Below is a small trained network, with its code and all its weights. Each question gives an input and a target symbol and asks what happens when units are switched off, that is, made to give their printed mean instead of their output.

import numpy as np


def w(rows, s, z=0):
    codes = np.array(rows[::2]) - 128.0
    scale = np.full(codes.shape[1], s)
    scale[-1] = z or s
    return codes * scale


def norm(h):
    return h / np.sqrt((h * h).mean(-1, keepdims=True) + 1e-5)


def f(y):
    return y / 2 * (1 + np.tanh(0.7978845608 * (y + 0.044715 * y**3)))


def softmax(a):
    e = np.exp(a - a.max(-1, keepdims=True))
    return e / e.sum(-1, keepdims=True)


def log_softmax(a):
    a = a - a.max(-1, keepdims=True)
    return a - np.log(np.exp(a).sum(-1, keepdims=True))


def net(x, mask):
    ids = ['ΓΘΣαβηλμξτψω'.index(c) for c in x.split()]
    T = len(ids)
    res = E[ids] + P[:T]
    u = 0
    for l in range(2):
        r = norm(res)
        for j in range(2):
            rows = slice(3 * j, 3 * j + 3)
            q, k, v = (r @ M[l][rows].T for M in (Q, K, V))
            z = softmax(np.where(np.tri(T) > 0, q @ k.T / 3**0.5, -1e9)) @ v
            o = O[l][rows]
            res = res + np.where(mask[u + j], z, o[:, -1]) @ o[:, :-1]
        u += 2
        y = f(norm(res) @ A[l][:, :-1].T + A[l][:, -1])
        res = res + np.where(mask[u : u + 12], y, B[l][:, -1]) @ B[l][:, :-1]
        u += 12
    return log_softmax(norm(res)[-1] @ U[:, :-1].T + U[:, -1])


Q, K, V, O, A, B = {}, {}, {}, {}, {}, {}
E = w([
[123,188,120,132],'Γ',
[134,175,107,37],'Θ',
[139,124,111,120],'Σ',
[116,130,145,176],'α',
[128,128,113,142],'β',
[253,158,74,123],'η',
[125,147,113,159],'λ',
[79,182,157,127],'μ',
[147,133,117,125],'ξ',
[192,81,126,165],'τ',
[114,49,134,69],'ψ',
[83,97,132,184],'ω',
],0.021)
P = w([
[188,144,109,114],'0',
[147,131,137,130],'1',
[94,147,83,175],'2',
[238,134,114,101],'3',
[135,127,142,130],'4',
[77,134,67,179],'5',
[246,128,130,104],'6',
[129,126,149,130],'7',
[73,133,60,180],'8',
[251,118,144,108],'9',
[128,129,159,130],'10',
[73,140,62,181],'11',
],0.021)
Q[0] = w([
[157,182,121,149],'L0H1',
[86,109,59,81],'L0H1',
[129,178,222,128],'L0H1',
[206,38,176,109],'L0H2',
[109,75,168,140],'L0H2',
[249,156,210,196],'L0H2',
],0.013)
K[0] = w([
[117,127,169,98],'L0H1',
[173,111,68,143],'L0H1',
[127,175,114,138],'L0H1',
[188,6,102,152],'L0H2',
[128,61,167,121],'L0H2',
[216,158,157,172],'L0H2',
],0.014)
V[0] = w([
[157,138,137,58],'L0H1',
[105,137,62,160],'L0H1',
[56,228,136,89],'L0H1',
[125,216,205,190],'L0H2',
[20,115,146,100],'L0H2',
[74,136,130,253],'L0H2',
],0.0052)
O[0] = w([
[142,120,104,125,125],'L0H1',
[131,143,145,108,138],'L0H1',
[152,83,166,149,41],'L0H1',
[85,136,142,134,126],'L0H2',
[129,124,255,63,3],'L0H2',
[170,153,148,179,132],'L0H2',
],0.0074,0.0051)
A[0] = w([
[66,42,236,78,12],'L0N1',
[143,69,106,55,97],'L0N2',
[134,165,238,137,49],'L0N3',
[86,76,228,178,62],'L0N4',
[124,44,247,69,2],'L0N5',
[110,80,103,194,110],'L0N6',
[151,78,118,42,112],'L0N7',
[52,106,135,107,166],'L0N8',
[137,196,161,160,57],'L0N9',
[77,141,102,206,142],'L0N10',
[184,74,141,125,106],'L0N11',
[218,145,76,72,94],'L0N12',
],0.015,0.0066)
B[0] = w([
[110,172,3,131,134],'L0N1',
[139,161,118,178,144],'L0N2',
[173,137,134,178,127],'L0N3',
[94,149,131,119,127],'L0N4',
[87,219,52,79,131],'L0N5',
[101,115,135,113,219],'L0N6',
[123,137,139,166,150],'L0N7',
[138,151,139,83,136],'L0N8',
[170,148,104,170,127],'L0N9',
[96,119,163,136,251],'L0N10',
[109,148,111,100,181],'L0N11',
[123,130,119,87,255],'L0N12',
],0.023,0.0082)
Q[1] = w([
[190,124,129,38],'L1H1',
[252,207,192,170],'L1H1',
[101,133,24,79],'L1H1',
[62,153,203,156],'L1H2',
[102,81,126,50],'L1H2',
[43,132,80,124],'L1H2',
],0.013)
K[1] = w([
[82,79,107,85],'L1H1',
[19,140,72,174],'L1H1',
[141,94,196,117],'L1H1',
[210,94,214,135],'L1H2',
[7,102,159,106],'L1H2',
[161,61,125,69],'L1H2',
],0.015)
V[1] = w([
[176,9,50,156],'L1H1',
[101,134,158,32],'L1H1',
[36,214,60,113],'L1H1',
[76,255,93,95],'L1H2',
[152,122,252,55],'L1H2',
[160,51,147,116],'L1H2',
],0.0084)
O[1] = w([
[175,84,107,198,238],'L1H1',
[133,90,126,71,207],'L1H1',
[53,52,169,148,253],'L1H1',
[115,255,133,121,215],'L1H2',
[149,77,77,30,12],'L1H2',
[151,86,89,133,115],'L1H2',
],0.0095,0.0034)
A[1] = w([
[92,168,207,156,114],'L1N1',
[139,190,155,108,11],'L1N2',
[106,149,216,92,3],'L1N3',
[74,181,129,50,35],'L1N4',
[101,173,60,140,179],'L1N5',
[125,185,76,227,166],'L1N6',
[182,129,126,79,117],'L1N7',
[184,109,255,192,137],'L1N8',
[91,94,176,93,58],'L1N9',
[129,219,216,149,187],'L1N10',
[110,162,130,46,69],'L1N11',
[215,171,136,73,115],'L1N12',
],0.018,0.0039)
B[1] = w([
[167,157,80,111,230],'L1N1',
[83,110,107,162,144],'L1N2',
[189,138,90,106,143],'L1N3',
[106,126,141,88,199],'L1N4',
[137,106,179,138,234],'L1N5',
[68,90,153,133,228],'L1N6',
[130,172,108,152,210],'L1N7',
[134,8,71,107,174],'L1N8',
[113,73,173,160,179],'L1N9',
[195,141,185,101,207],'L1N10',
[121,62,112,128,202],'L1N11',
[117,198,127,170,253],'L1N12',
],0.018,0.0067)
U = w([
[181,141,174,63,201],'Γ',
[163,120,153,116,153],'Θ',
[119,179,253,169,84],'Σ',
[172,108,157,121,120],'α',
[69,120,122,12,139],'β',
[161,92,41,86,229],'η',
[55,155,64,91,74],'λ',
[127,134,161,76,78],'μ',
[177,175,91,207,254],'ξ',
[101,137,162,80,66],'τ',
[189,107,165,183,126],'ψ',
[37,96,121,221,87],'ω',
],0.015,0.0041)

Each question gives the input, a string of symbols that net reads in full, and the target symbol t.
The units are the heads (3 rows each of Q, K, V and O) and the neurons (one row each of A and B). Each row of codes is followed by its name. A weight is (code - 128) times the scale printed after its matrix; where a second scale follows, it is the last column's (O, A, B and U).
mask holds one flag per unit, layer by layer, with each layer's heads first. A switched-off unit (its flag False) gives its mean, the last column of its rows in O or B, instead of its output. The means were averaged over made-up inputs and are rounded, as every weight is.
A unit's drop is (log p(t) with every unit on - log p(t) with that unit switched off) / (log p(t) with every unit on - log p(t) with every unit switched off).
The circuit of an input: a set's keep is (log p(t) with only the set's units on - log p(t) with every unit switched off) / (log p(t) with every unit on - log p(t) with every unit switched off). Starting from the 12 units with the biggest drops (on a tie, the unit counted first), units are removed one at a time, each time the one whose removal leaves the highest keep (on an exact tie, the one counted first), for as long as the keep stays at least 0.8.
circuit, biggest first: the units of the circuit, biggest drop first
unit that matters most: the unit with the biggest drop
k most important neurons: the k neurons with the biggest drops, biggest first
k most important neurons of layer l: the k neurons of layer l with the biggest drops, biggest first
which heads matter: for each layer, one digit per head in row order, 1 if its drop is at least 0.15 and else 0, layers parted by /
input ξ μ ψ τ τ τ τ τ τ τ Γ, target ψ: 2 most important neurons	(L0N3; L0N9)
input τ τ τ τ β ψ ξ, target Σ: unit that matters most	L0H2
input α Θ ω, target β: circuit, biggest first	(L0H2; L0N8; L1H1)
input λ τ β Γ, target ξ: 3 most important neurons	(L0N12; L1N12; L0N6)
input Γ ξ λ, target Σ: which heads matter	00 / 01
input λ Γ ψ λ, target Σ: which heads matter	01 / 01
input τ ξ ξ τ τ β β Γ, target ψ: 2 most important neurons	(L0N9; L1N10)
input β μ β, target Γ: which heads matter	01 / 00
input Γ ω τ τ τ τ β Θ, target Γ: 3 most important neurons of layer 0	(L0N7; L0N2; L0N6)
input Θ τ β Γ η β τ β ξ ξ, target λ: 2 most important neurons	(L0N10; L0N12)
input Θ τ τ ξ τ β ω, target η: 2 most important neurons	(L0N11; L0N10)
input β ψ ψ η ψ Γ, target Σ: 2 most important neurons of layer 1	(L1N10; L1N6)
input τ Γ τ τ ξ β μ, target λ: 3 most important neurons of layer 0	(L0N10; L0N12; L0N2)
input β τ τ τ τ β τ, target ξ: unit that matters most	L1N12
input τ τ ξ ω, target η: 4 most important neurons of layer 0	(L0N12; L0N2; L0N7; L0N11)
input η τ Σ τ Θ β, target β: 3 most important neurons	(L0N8; L0N11; L1N12)
input τ τ η Θ, target ξ: 3 most important neurons	(L0N12; L1N12; L0N10)
input τ ξ Γ τ ψ τ Γ ξ τ β, target ξ: 3 most important neurons of layer 0	(L0N10; L0N6; L0N12)
input τ τ λ τ μ Γ β τ λ α, target ξ: 2 most important neurons	(L0N10; L0N11)
input τ λ μ τ ψ τ Σ, target Σ: unit that matters most	L1H2
input β β τ τ ξ β α, target λ: which heads matter	00 / 10
